Below are the code and all the weights of a small trained network. Each question names an input and a class and asks about switching units off, where a switched-off unit gives its printed mean instead of its output.

import numpy as np


def w(rows, s, z=0):
    codes = np.array(rows[::2]) - 128.0
    scale = np.full(codes.shape[1], s)
    scale[-1] = z or s
    return codes * scale


def norm(h):
    return h / np.sqrt((h * h).mean(-1, keepdims=True) + 1e-5)


def f(y):
    return np.maximum(y, 0)


def log_softmax(a):
    a = a - a.max(-1, keepdims=True)
    return a - np.log(np.exp(a).sum(-1, keepdims=True))


def net(x, mask):
    res = np.array(x, float).reshape(1, 5) / 4 @ E
    u = 0
    for l in range(3):
        y = f(norm(res) @ A[l][:, :-1].T + A[l][:, -1])
        res = res + np.where(mask[u : u + 3], y, B[l][:, -1]) @ B[l][:, :-1]
        u += 3
    return log_softmax(norm(res)[-1] @ U[:, :-1].T + U[:, -1])


A, B = {}, {}
E = w([
[91,109,8,96,62,137,165,165,177,196,120],'x0',
[140,52,98,95,77,197,173,100,137,49,92],'x1',
[179,129,124,68,200,127,128,122,171,88,161],'x2',
[108,121,147,101,77,177,242,94,134,56,68],'x3',
[132,22,151,160,109,128,101,1,220,63,125],'x4',
],0.0081)
A[0] = w([
[191,129,163,122,108,67,2,145,162,26,211,93],'0.n0',
[145,95,133,46,28,213,171,208,191,70,109,74],'0.n1',
[124,63,86,229,149,109,150,133,202,122,109,2],'0.n2',
],0.0072,0.0029)
B[0] = w([
[148,118,117,227,188,63,163,161,135,151,104,243],'0.n0',
[165,181,188,106,80,218,168,124,194,93,76,253],'0.n1',
[53,149,163,116,53,183,73,144,244,115,200,173],'0.n2',
],0.011,0.006)
A[1] = w([
[96,198,183,190,87,116,160,87,59,147,115,5],'1.n0',
[175,237,38,58,140,194,72,203,60,254,141,59],'1.n1',
[65,42,162,37,153,104,20,28,213,161,218,197],'1.n2',
],0.0046,0.0021)
B[1] = w([
[122,125,145,79,107,61,108,143,105,206,80,181],'1.n0',
[20,96,44,93,145,178,5,139,90,47,190,255],'1.n1',
[183,160,184,174,113,115,74,79,130,230,84,212],'1.n2',
],0.013,0.004)
A[2] = w([
[58,100,73,23,190,116,73,191,197,63,129,5],'2.n0',
[151,97,239,61,41,181,116,123,7,159,53,172],'2.n1',
[91,248,90,145,91,254,166,173,129,43,99,221],'2.n2',
],0.0049,0.003)
B[2] = w([
[165,200,117,215,227,154,34,112,90,94,168,166],'2.n0',
[78,124,66,63,36,32,174,113,97,134,197,204],'2.n1',
[167,2,73,66,141,130,171,103,151,67,175,254],'2.n2',
],0.0098,0.0068)
U = w([
[130,139,202,180,58,164,74,27,209,201,93,108],'0',
[121,195,113,151,153,196,211,148,84,158,26,3],'1',
[150,69,82,60,48,189,248,69,171,9,110,234],'2',
[74,157,178,99,66,12,194,120,45,153,125,63],'3',
[62,154,42,66,228,169,38,197,78,76,213,113],'4',
[194,141,226,212,254,37,136,106,131,97,84,202],'5',
[108,106,106,215,174,140,127,204,110,211,111,73],'6',
],0.0081,0.0039)

Each question gives the input, the list of numbers given to net, and the class t.
The units are the neurons (one row each of A and B). Each row of codes is followed by its name. A weight is (code - 128) times the scale printed after its matrix; where a second scale follows, it is the last column's (A, B and U).
mask holds one flag per neuron, layer by layer. A switched-off neuron (its flag False) gives its mean, the last column of its row in B, instead of its output. The means were averaged over made-up inputs and are rounded, as every weight is.
A unit's drop is (log p(t) with every unit on - log p(t) with that unit switched off) / (log p(t) with every unit on - log p(t) with every unit switched off).
The circuit of an input: a set's keep is (log p(t) with only the set's units on - log p(t) with every unit switched off) / (log p(t) with every unit on - log p(t) with every unit switched off). Starting from all 9 units, units are removed one at a time, each time the one whose removal leaves the highest keep (on an exact tie, the one counted first), for as long as the keep stays at least 0.8.
units of the circuit, in order: the units of the circuit, biggest drop first
top k neurons: the k neurons with the biggest drops, biggest first
top k neurons in layer l: the k neurons of layer l with the biggest drops, biggest first
drop of u: that unit's drop, to one decimal
input [-1,5,3,-5,2], class 5: units of the circuit, in order -> 0.n0
input [-7,-5,3,8,-4], class 3: top 2 neurons -> 0.n1, 1.n0
input [6,1,-1,1,7], class 0: top 2 neurons -> 1.n2, 0.n2
input [-2,2,-2,-1,4], class 0: units of the circuit, in order -> 0.n2, 1.n2
input [3,-3,6,-6,8], class 5: top 4 neurons -> 0.n0, 0.n1, 1.n1, 2.n1
input [-2,0,-4,2,-3], class 3: top 2 neurons -> 1.n0, 0.n1
input [3,-5,6,-7,5], class 5: top 2 neurons -> 0.n0, 1.n1
input [1,-4,6,-6,-1], class 5: top 2 neurons -> 0.n0, 2.n1
input [6,7,-1,-6,4], class 0: top 2 neurons in layer 1 -> 1.n2, 1.n1
input [-2,-2,-8,-3,-7], class 4: drop of 1.n1 -> 1.3
input [2,-1,2,0,1], class 0: drop of 1.n2 -> 0.5
input [7,-8,-6,-3,-3], class 4: drop of 0.n2 -> 0.0
